Below are the code and all the weights of a small trained network. Each question names an input and a class and asks about switching units off, where a switched-off unit gives its printed mean instead of its output.

import numpy as np


def w(rows, s, z=0):
    codes = np.array(rows[::2]) - 128.0
    scale = np.full(codes.shape[1], s)
    scale[-1] = z or s
    return codes * scale


def norm(h):
    return h / np.sqrt((h * h).mean(-1, keepdims=True) + 1e-5)


def f(y):
    return np.maximum(y, 0)


def log_softmax(a):
    a = a - a.max(-1, keepdims=True)
    return a - np.log(np.exp(a).sum(-1, keepdims=True))


def net(x, mask):
    res = np.array(x, float).reshape(1, 3) / 4 @ E
    u = 0
    for l in range(3):
        y = f(norm(res) @ A[l][:, :-1].T + A[l][:, -1])
        res = res + np.where(mask[u : u + 8], y, B[l][:, -1]) @ B[l][:, :-1]
        u += 8
    return log_softmax(norm(res)[-1] @ U[:, :-1].T + U[:, -1])


A, B = {}, {}
E = w([
[72,69,83,109,68,46],'x0',
[232,52,213,124,111,1],'x1',
[85,91,154,194,233,146],'x2',
],0.0082)
A[0] = w([
[175,132,53,161,107,120,3],'0.n1',
[135,215,92,22,115,25,156],'0.n2',
[51,50,43,239,230,2,75],'0.n3',
[117,78,124,37,181,34,185],'0.n4',
[172,103,226,119,28,156,227],'0.n5',
[58,182,143,170,87,116,75],'0.n6',
[64,76,47,79,84,57,131],'0.n7',
[87,123,188,201,203,115,40],'0.n8',
],0.0066,0.0025)
B[0] = w([
[178,211,164,107,99,179,131],'0.n1',
[68,77,161,116,126,123,211],'0.n2',
[115,78,154,70,104,176,254],'0.n3',
[90,142,92,156,135,177,230],'0.n4',
[83,193,142,156,155,150,230],'0.n5',
[113,194,59,103,161,230,161],'0.n6',
[139,58,78,164,127,198,232],'0.n7',
[94,95,209,158,254,126,191],'0.n8',
],0.0081,0.005)
A[1] = w([
[170,160,70,116,42,146,125],'1.n1',
[202,55,166,165,146,116,254],'1.n2',
[111,165,142,124,154,2,81],'1.n3',
[105,142,176,106,184,109,110],'1.n4',
[121,82,152,145,110,131,64],'1.n5',
[197,68,162,172,139,122,37],'1.n6',
[190,181,137,98,235,133,55],'1.n7',
[171,163,133,12,18,121,147],'1.n8',
],0.0091,0.0028)
B[1] = w([
[115,73,207,158,212,125,186],'1.n1',
[63,142,64,195,97,160,253],'1.n2',
[83,129,122,146,93,103,154],'1.n3',
[119,139,185,96,91,136,188],'1.n4',
[146,166,127,140,151,155,168],'1.n5',
[127,171,123,134,111,61,187],'1.n6',
[192,113,94,38,94,138,200],'1.n7',
[96,109,176,174,246,146,199],'1.n8',
],0.011,0.0058)
A[2] = w([
[135,136,143,213,58,191,4],'2.n1',
[102,206,37,190,189,206,193],'2.n2',
[203,171,160,163,182,113,91],'2.n3',
[109,43,70,98,60,63,126],'2.n4',
[247,169,125,143,158,142,118],'2.n5',
[98,49,156,93,80,201,154],'2.n6',
[149,173,113,239,68,23,117],'2.n7',
[255,143,164,127,82,202,166],'2.n8',
],0.009,0.0023)
B[2] = w([
[117,121,211,84,52,110,156],'2.n1',
[144,101,142,184,41,53,254],'2.n2',
[150,38,75,155,66,161,156],'2.n3',
[177,122,64,56,134,255,167],'2.n4',
[138,59,50,58,137,158,157],'2.n5',
[224,187,175,72,179,86,215],'2.n6',
[100,192,83,217,89,133,179],'2.n7',
[96,102,97,46,161,138,169],'2.n8',
],0.011,0.009)
U = w([
[146,42,44,77,132,212,221],'0',
[74,80,242,171,220,136,186],'1',
[61,166,81,224,5,103,201],'2',
[141,120,213,40,98,97,193],'3',
[97,192,107,110,157,39,11],'4',
[86,213,106,98,145,64,23],'5',
[138,144,86,138,153,63,1],'6',
],0.012,0.0048)

Each question gives the input, the list of numbers given to net, and the class t.
The units are the neurons (one row each of A and B). Each row of codes is followed by its name. A weight is (code - 128) times the scale printed after its matrix; where a second scale follows, it is the last column's (A, B and U).
mask holds one flag per neuron, layer by layer. A switched-off neuron (its flag False) gives its mean, the last column of its row in B, instead of its output. The means were averaged over made-up inputs and are rounded, as every weight is.
A unit's drop is (log p(t) with every unit on - log p(t) with that unit switched off) / (log p(t) with every unit on - log p(t) with every unit switched off).
The circuit of an input: a set's keep is (log p(t) with only the set's units on - log p(t) with every unit switched off) / (log p(t) with every unit on - log p(t) with every unit switched off). Starting from the 12 units with the biggest drops (on a tie, the unit counted first), units are removed one at a time, each time the one whose removal leaves the highest keep (on an exact tie, the one counted first), for as long as the keep stays at least 0.8.
units of the circuit, in order: the units of the circuit, biggest drop first
most important unit: the unit with the biggest drop
k most important neurons: the k neurons with the biggest drops, biggest first
top k neurons in layer l: the k neurons of layer l with the biggest drops, biggest first
input [-3,5,3], class 2: most important unit => 1.n2
input [0,2,1], class 3: units of the circuit, in order => [1.n8; 2.n6]
input [7,-3,-7], class 0: top 2 neurons in layer 0 => [0.n7; 0.n2]
input [-6,-3,6], class 0: 4 most important neurons => [1.n7; 0.n2; 1.n8; 0.n3]
input [-4,-5,3], class 2: top 2 neurons in layer 2 => [2.n2; 2.n4]
input [-4,-5,-6], class 1: 3 most important neurons => [1.n1; 1.n8; 1.n2]
input [4,5,-2], class 2: 4 most important neurons => [1.n7; 1.n2; 2.n7; 1.n5]
input [5,5,-6], class 1: 2 most important neurons => [1.n8; 0.n8]
input [4,-5,6], class 1: 2 most important neurons => [0.n3; 1.n2]
input [7,-3,6], class 0: top 3 neurons in layer 0 => [0.n3; 0.n7; 0.n5]
input [-3,-7,6], class 2: 2 most important neurons => [2.n2; 1.n1]
input [-1,7,5], class 2: 2 most important neurons => [1.n2; 1.n6]
input [5,-5,-6], class 1: 2 most important neurons => [1.n1; 1.n8]
input [3,-1,-3], class 3: units of the circuit, in order => [2.n6]
input [0,-1,3], class 3: 2 most important neurons => [2.n6; 1.n8]
input [-7,4,7], class 0: 2 most important neurons => [1.n7; 2.n3]
input [-3,1,0], class 3: top 3 neurons in layer 2 => [2.n4; 2.n7; 2.n3]
input [-4,-4,-7], class 1: 2 most important neurons => [1.n1; 1.n8]
input [7,2,5], class 0: 2 most important neurons => [0.n3; 2.n4]
input [-2,-7,1], class 2: units of the circuit, in order => [2.n2]
input [5,8,-8], class 1: 4 most important neurons => [1.n8; 1.n1; 0.n8; 2.n2]
input [3,-1,0], class 3: top 3 neurons in layer 2 => [2.n6; 2.n1; 2.n7]
input [4,1,-5], class 1: top 2 neurons in layer 0 => [0.n8; 0.n1]
input [1,-1,-4], class 1: top 2 neurons in layer 0 => [0.n8; 0.n4]
input [-3,0,0], class 3: top 4 neurons in layer 1 => [1.n4; 1.n8; 1.n5; 1.n6]
input [1,-5,-6], class 1: top 3 neurons in layer 1 => [1.n1; 1.n8; 1.n2]
